Below is a small trained network, with its code and all its weights. Each question gives an input and a target symbol and asks what happens when units are switched off, that is, made to give their printed mean instead of their output.

import numpy as np


def w(rows, s, z=0):
    codes = np.array(rows[::2]) - 128.0
    scale = np.full(codes.shape[1], s)
    scale[-1] = z or s
    return codes * scale


def norm(h):
    return h / np.sqrt((h * h).mean(-1, keepdims=True) + 1e-5)


def f(y):
    return np.maximum(y, 0)


def softmax(a):
    e = np.exp(a - a.max(-1, keepdims=True))
    return e / e.sum(-1, keepdims=True)


def log_softmax(a):
    a = a - a.max(-1, keepdims=True)
    return a - np.log(np.exp(a).sum(-1, keepdims=True))


def net(x, mask):
    ids = ['δεζμξψ'.index(c) for c in x.split()]
    T = len(ids)
    res = E[ids] + P[:T]
    u = 0
    for l in range(2):
        q, k, v = (norm(res) @ M[l].T for M in (Q, K, V))
        z = softmax(np.where(np.tri(T) > 0, q @ k.T / 3**0.5, -1e9)) @ v
        res = res + np.where(mask[u], z, O[l][:, -1]) @ O[l][:, :-1]
        u += 1
        y = f(norm(res) @ A[l][:, :-1].T + A[l][:, -1])
        res = res + np.where(mask[u : u + 4], y, B[l][:, -1]) @ B[l][:, :-1]
        u += 4
    return log_softmax(norm(res)[-1] @ U[:, :-1].T + U[:, -1])


Q, K, V, O, A, B = {}, {}, {}, {}, {}, {}
E = w([
[145,100,144,111,174,144,46,112,127,145,157,111],'δ',
[112,220,170,117,143,141,139,101,126,157,116,82],'ε',
[177,149,165,197,136,78,130,171,72,188,122,142],'ζ',
[98,135,114,141,124,91,157,104,94,101,117,99],'μ',
[111,131,165,123,158,163,194,59,104,57,163,143],'ξ',
[143,146,126,119,225,116,111,105,143,147,61,248],'ψ',
],0.014)
P = w([
[135,73,46,65,150,152,193,176,120,181,175,170],'0',
[148,206,103,58,163,196,148,122,193,167,115,109],'1',
[144,21,61,177,154,159,161,122,149,77,123,163],'2',
[92,191,139,57,128,209,70,98,165,143,100,95],'3',
[127,111,167,178,137,150,97,174,150,11,172,142],'4',
[129,132,228,71,90,255,106,204,234,165,109,93],'5',
[174,87,91,175,190,132,111,136,96,112,216,113],'6',
],0.0068)
Q[0] = w([
[27,92,70,125,181,167,219,11,123,117,68,81],'0.h1',
[139,152,132,44,3,135,126,112,150,249,104,60],'0.h1',
[159,184,87,145,171,73,91,125,138,192,125,186],'0.h1',
],0.0054)
K[0] = w([
[97,111,161,115,129,132,134,120,135,96,62,106],'0.h1',
[111,146,3,37,197,104,164,104,32,165,139,94],'0.h1',
[132,55,108,98,104,101,194,238,101,120,136,124],'0.h1',
],0.006)
V[0] = w([
[43,84,105,104,157,141,226,223,201,163,85,146],'0.h1',
[74,174,166,93,212,116,119,47,90,174,88,171],'0.h1',
[73,177,146,81,146,98,118,3,163,209,112,68],'0.h1',
],0.0037)
O[0] = w([
[2,164,237,121,119,148,19,105,78,48,69,96,185],'0.h1',
[195,137,208,67,166,154,79,137,179,65,228,88,251],'0.h1',
[145,199,42,197,192,102,84,122,125,45,26,83,207],'0.h1',
],0.007,0.0028)
A[0] = w([
[194,163,172,175,195,114,7,170,182,215,111,94,8],'0.n1',
[127,174,173,95,162,161,119,182,141,64,151,121,62],'0.n2',
[96,166,138,121,144,155,173,85,200,134,184,34,131],'0.n3',
[65,195,255,162,120,85,159,52,58,104,62,187,100],'0.n4',
],0.0048,0.0012)
B[0] = w([
[48,64,51,184,46,5,232,82,132,29,156,166,254],'0.n1',
[123,122,51,162,229,222,58,123,17,83,90,165,237],'0.n2',
[210,155,249,100,223,175,59,140,135,117,79,73,231],'0.n3',
[137,28,140,161,68,43,197,127,255,150,193,64,233],'0.n4',
],0.005,0.0046)
Q[1] = w([
[102,171,176,89,74,138,82,130,174,179,31,88],'1.h1',
[146,217,254,97,166,123,159,105,185,197,29,46],'1.h1',
[152,58,184,170,210,73,184,135,198,223,173,156],'1.h1',
],0.0047)
K[1] = w([
[125,198,88,128,128,63,141,144,215,190,10,110],'1.h1',
[115,157,144,119,43,119,190,125,253,217,58,45],'1.h1',
[187,107,116,174,96,108,161,182,105,181,177,175],'1.h1',
],0.0043)
V[1] = w([
[166,152,110,116,144,252,91,136,164,117,116,110],'1.h1',
[169,169,175,115,176,141,132,150,165,91,130,166],'1.h1',
[155,116,132,180,182,131,192,63,173,121,126,86],'1.h1',
],0.0043)
O[1] = w([
[168,97,157,117,28,128,164,99,148,118,197,119,75],'1.h1',
[2,101,144,204,222,95,108,143,108,185,163,189,170],'1.h1',
[130,250,213,88,196,221,196,146,81,222,115,132,253],'1.h1',
],0.0061,0.0031)
A[1] = w([
[193,151,183,130,213,136,3,227,121,112,100,210,173],'1.n1',
[81,85,199,240,95,32,150,115,176,105,90,100,112],'1.n2',
[172,57,29,227,122,65,154,182,120,101,253,127,96],'1.n3',
[33,228,126,97,175,185,135,16,97,94,127,174,251],'1.n4',
],0.0041,0.0028)
B[1] = w([
[171,84,2,94,90,58,143,95,95,164,107,92,207],'1.n1',
[73,142,50,168,176,56,144,56,190,165,221,14,177],'1.n2',
[161,198,58,87,181,193,179,166,239,123,190,130,185],'1.n3',
[143,84,145,166,7,110,130,175,137,196,136,195,255],'1.n4',
],0.0064,0.0077)
U = w([
[28,130,138,191,128,46,208,102,168,81,182,81,75],'δ',
[120,26,104,140,120,81,44,59,32,155,188,154,96],'ε',
[66,151,223,177,30,231,148,117,138,181,184,145,253],'ζ',
[138,151,87,42,150,253,146,66,134,105,191,135,111],'μ',
[141,182,67,185,148,149,77,148,31,151,82,86,85],'ξ',
[149,118,96,136,41,131,192,193,88,253,121,174,146],'ψ',
],0.0046,0.0017)

Each question gives the input, a string of symbols that net reads in full, and the target symbol t.
The units are the heads (3 rows each of Q, K, V and O) and the neurons (one row each of A and B). Each row of codes is followed by its name. A weight is (code - 128) times the scale printed after its matrix; where a second scale follows, it is the last column's (O, A, B and U).
mask holds one flag per unit, layer by layer, with each layer's heads first. A switched-off unit (its flag False) gives its mean, the last column of its rows in O or B, instead of its output. The means were averaged over made-up inputs and are rounded, as every weight is.
A unit's drop is (log p(t) with every unit on - log p(t) with that unit switched off) / (log p(t) with every unit on - log p(t) with every unit switched off).
The circuit of an input: a set's keep is (log p(t) with only the set's units on - log p(t) with every unit switched off) / (log p(t) with every unit on - log p(t) with every unit switched off). Starting from all 10 units, units are removed one at a time, each time the one whose removal leaves the highest keep (on an exact tie, the one counted first), for as long as the keep stays at least 0.8.
circuit, biggest first: the units of the circuit, biggest drop first
most important unit: the unit with the biggest drop
top k neurons: the k neurons with the biggest drops, biggest first
k most important neurons of layer l: the k neurons of layer l with the biggest drops, biggest first
drop of u: that unit's drop, to one decimal
input ψ ε ζ δ μ δ, target ε: 2 most important neurons of layer 0	[0.n4, 0.n1]
input ζ μ δ μ μ μ ξ, target ζ: top 2 neurons	[0.n1, 1.n1]
input μ ξ μ, target ζ: circuit, biggest first	[1.h1, 0.n1, 1.n1, 1.n4]
input μ ξ δ μ ε, target ξ: circuit, biggest first	[0.n2, 1.n1]
input ε μ μ μ ζ μ δ, target μ: 2 most important neurons of layer 1	[1.n3, 1.n4]
input μ ζ δ, target μ: 2 most important neurons of layer 1	[1.n4, 1.n3]
input ε ζ μ ψ, target ψ: most important unit	1.n4
input ζ ε μ ε μ δ μ, target μ: circuit, biggest first	[0.h1, 1.n3, 1.n4]
input ξ μ μ ζ μ, target ψ: circuit, biggest first	[0.h1, 0.n1]
input μ μ ε, target ξ: circuit, biggest first	[0.h1, 0.n2, 1.n2]
input μ ε μ, target ξ: top 4 neurons	[0.n4, 0.n1, 1.n2, 1.n3]
input ψ ψ μ ψ μ, target ε: top 3 neurons	[0.n1, 0.n2, 1.n1]
input μ ε δ ζ μ ζ μ, target ψ: top 3 neurons	[0.n4, 0.n1, 1.n2]
input ξ μ ε δ, target ε: top neuron	[0.n1]
input ζ μ μ ψ μ, target ε: top 2 neurons	[0.n1, 0.n2]
input μ δ ζ ψ, target ψ: drop of 1.n2	0.1
input ε ζ ξ, target ζ: drop of 0.n1	0.1
input μ ψ μ ζ, target δ: drop of 0.h1	0.0
